Below are the code and all the weights of a small trained network. Each question names an input and a class and asks about switching units off, where a switched-off unit gives its printed mean instead of its output.

import numpy as np


def w(rows, s, z=0):
    codes = np.array(rows[::2]) - 128.0
    scale = np.full(codes.shape[1], s)
    scale[-1] = z or s
    return codes * scale


def f(y):
    return y / 2 * (1 + np.tanh(0.7978845608 * (y + 0.044715 * y**3)))


def log_softmax(a):
    a = a - a.max(-1, keepdims=True)
    return a - np.log(np.exp(a).sum(-1, keepdims=True))


def net(x, mask):
    res = np.array(x, float).reshape(1, 7) / 4 @ E
    y = f(res @ A[0][:, :-1].T + A[0][:, -1])
    res = res + np.where(mask, y, B[0][:, -1]) @ B[0][:, :-1]
    return log_softmax(res[-1] @ U[:, :-1].T + U[:, -1])


A, B = {}, {}
E = w([
[108,134,162,151,118,82,128,188,88,40],'x0',
[94,129,129,146,149,134,151,118,104,133],'x1',
[113,157,198,123,123,206,96,80,164,66],'x2',
[105,129,120,139,137,123,148,107,105,122],'x3',
[137,109,158,140,130,132,142,148,141,149],'x4',
[128,124,125,124,132,152,121,149,138,133],'x5',
[119,86,143,1,134,113,136,121,97,128],'x6',
],0.017)
A[0] = w([
[129,153,117,135,114,149,147,127,130,142,112],'n1',
[135,175,144,210,138,153,102,103,174,93,141],'n2',
[123,138,143,188,126,150,102,100,150,109,105],'n3',
[143,136,116,123,114,144,123,76,141,180,253],'n4',
[116,129,218,39,152,171,128,81,115,94,10],'n5',
[134,137,115,106,104,119,137,145,145,147,122],'n6',
[150,153,33,239,130,78,114,173,135,173,238],'n7',
[148,131,128,157,152,152,152,72,168,119,137],'n8',
[131,121,128,118,129,105,127,204,86,91,121],'n9',
[144,143,94,162,148,100,133,167,128,141,135],'n10',
[163,134,108,145,136,126,113,140,123,122,137],'n11',
[109,123,142,91,111,128,136,119,137,109,116],'n12',
[117,147,164,178,122,139,106,189,107,27,143],'n13',
[126,146,126,130,113,122,103,126,104,148,101],'n14',
[155,122,113,144,143,123,135,125,118,123,103],'n15',
[132,94,58,50,145,125,144,97,117,253,183],'n16',
[122,103,108,67,133,82,144,165,82,163,107],'n17',
[106,134,142,109,144,87,143,189,111,67,150],'n18',
[110,128,134,153,99,156,126,118,142,145,122],'n19',
[138,115,157,135,138,133,131,129,125,118,123],'n20',
[146,122,100,133,134,183,122,62,153,185,251],'n21',
[90,125,124,121,115,95,134,113,125,144,105],'n22',
],0.016,0.0067)
B[0] = w([
[136,119,124,117,118,120,107,118,138,137,138],'n1',
[142,237,119,142,125,153,103,109,106,88,206],'n2',
[139,180,117,147,163,146,98,139,116,113,175],'n3',
[115,179,125,143,131,168,117,92,208,147,196],'n4',
[59,33,130,126,53,80,186,91,187,125,219],'n5',
[119,127,111,142,161,118,145,106,96,122,142],'n6',
[53,13,148,99,67,97,191,99,192,134,250],'n7',
[136,165,131,124,121,140,75,123,141,154,170],'n8',
[138,74,114,126,129,145,103,153,54,138,173],'n9',
[137,83,134,117,83,109,134,123,125,112,172],'n10',
[91,127,131,156,148,133,154,121,110,137,143],'n11',
[105,104,141,150,134,125,156,142,131,151,155],'n12',
[143,190,145,146,74,76,176,161,106,34,216],'n13',
[147,107,162,150,130,156,153,122,123,138,128],'n14',
[120,110,145,128,137,134,126,119,122,133,135],'n15',
[169,203,111,131,227,101,254,147,147,72,254],'n16',
[189,134,130,134,175,154,95,179,88,164,186],'n17',
[140,75,124,125,130,146,76,164,57,137,182],'n18',
[130,149,107,109,143,121,99,105,117,143,149],'n19',
[108,132,101,134,122,122,136,118,120,108,137],'n20',
[118,181,138,126,145,148,79,52,188,178,219],'n21',
[175,117,136,134,128,144,120,134,149,140,139],'n22',
],0.02,0.029)
U = w([
[70,99,145,77,156,101,194,53,254,196,86],'0',
[196,224,133,145,188,76,201,162,139,51,236],'1',
[75,56,185,107,67,66,152,153,125,107,246],'2',
[206,84,119,86,198,141,92,212,56,187,46],'3',
[129,215,143,134,147,165,55,82,176,144,4],'4',
],0.0086,0.0016)

Each question gives the input, the list of numbers given to net, and the class t.
The units are the neurons (one row each of A and B). Each row of codes is followed by its name. A weight is (code - 128) times the scale printed after its matrix; where a second scale follows, it is the last column's (A, B and U).
mask holds one flag per neuron, in row order. A switched-off neuron (its flag False) gives its mean, the last column of its row in B, instead of its output. The means were averaged over made-up inputs and are rounded, as every weight is.
A unit's drop is (log p(t) with every unit on - log p(t) with that unit switched off) / (log p(t) with every unit on - log p(t) with every unit switched off).
unit that matters most: the unit with the biggest drop
k most important neurons: the k neurons with the biggest drops, biggest first
drop when u is switched off: that unit's drop, to one decimal
input [-2,6,1,-6,-7,5,-8], class 4: unit that matters most -> n2
input [0,-8,-7,8,-6,-8,-6], class 0: 2 most important neurons -> [n13 n7]
input [3,6,-5,8,-1,2,1], class 3: 2 most important neurons -> [n5 n17]
input [1,2,7,7,7,-7,0], class 1: 2 most important neurons -> [n7 n2]
input [4,-6,1,-6,-2,0,1], class 2: 3 most important neurons -> [n16 n2 n17]
input [-6,-8,-6,5,1,-6,1], class 1: 2 most important neurons -> [n16 n5]
input [2,-2,7,5,-3,3,-1], class 1: 2 most important neurons -> [n7 n13]
input [-8,5,1,2,7,7,-5], class 4: 3 most important neurons -> [n5 n2 n8]
input [-7,0,0,0,2,4,3], class 1: 2 most important neurons -> [n16 n7]
input [-6,3,1,4,3,-2,-2], class 4: 2 most important neurons -> [n5 n7]
input [3,-6,7,-5,5,-3,1], class 2: 2 most important neurons -> [n16 n5]
input [2,8,0,8,3,-1,2], class 3: 3 most important neurons -> [n7 n16 n5]
input [0,0,0,-4,3,-3,8], class 1: 3 most important neurons -> [n7 n16 n17]
input [2,5,8,-7,2,-6,-1], class 1: 2 most important neurons -> [n7 n13]
input [7,0,-8,4,0,-7,1], class 3: unit that matters most -> n17
input [0,8,-3,4,-2,7,4], class 1: drop when n16 is switched off -> 1.9
input [0,6,-3,6,-3,-8,6], class 1: drop when n16 is switched off -> 2.9
input [-7,7,2,-1,4,-1,-8], class 4: drop when n2 is switched off -> 0.3
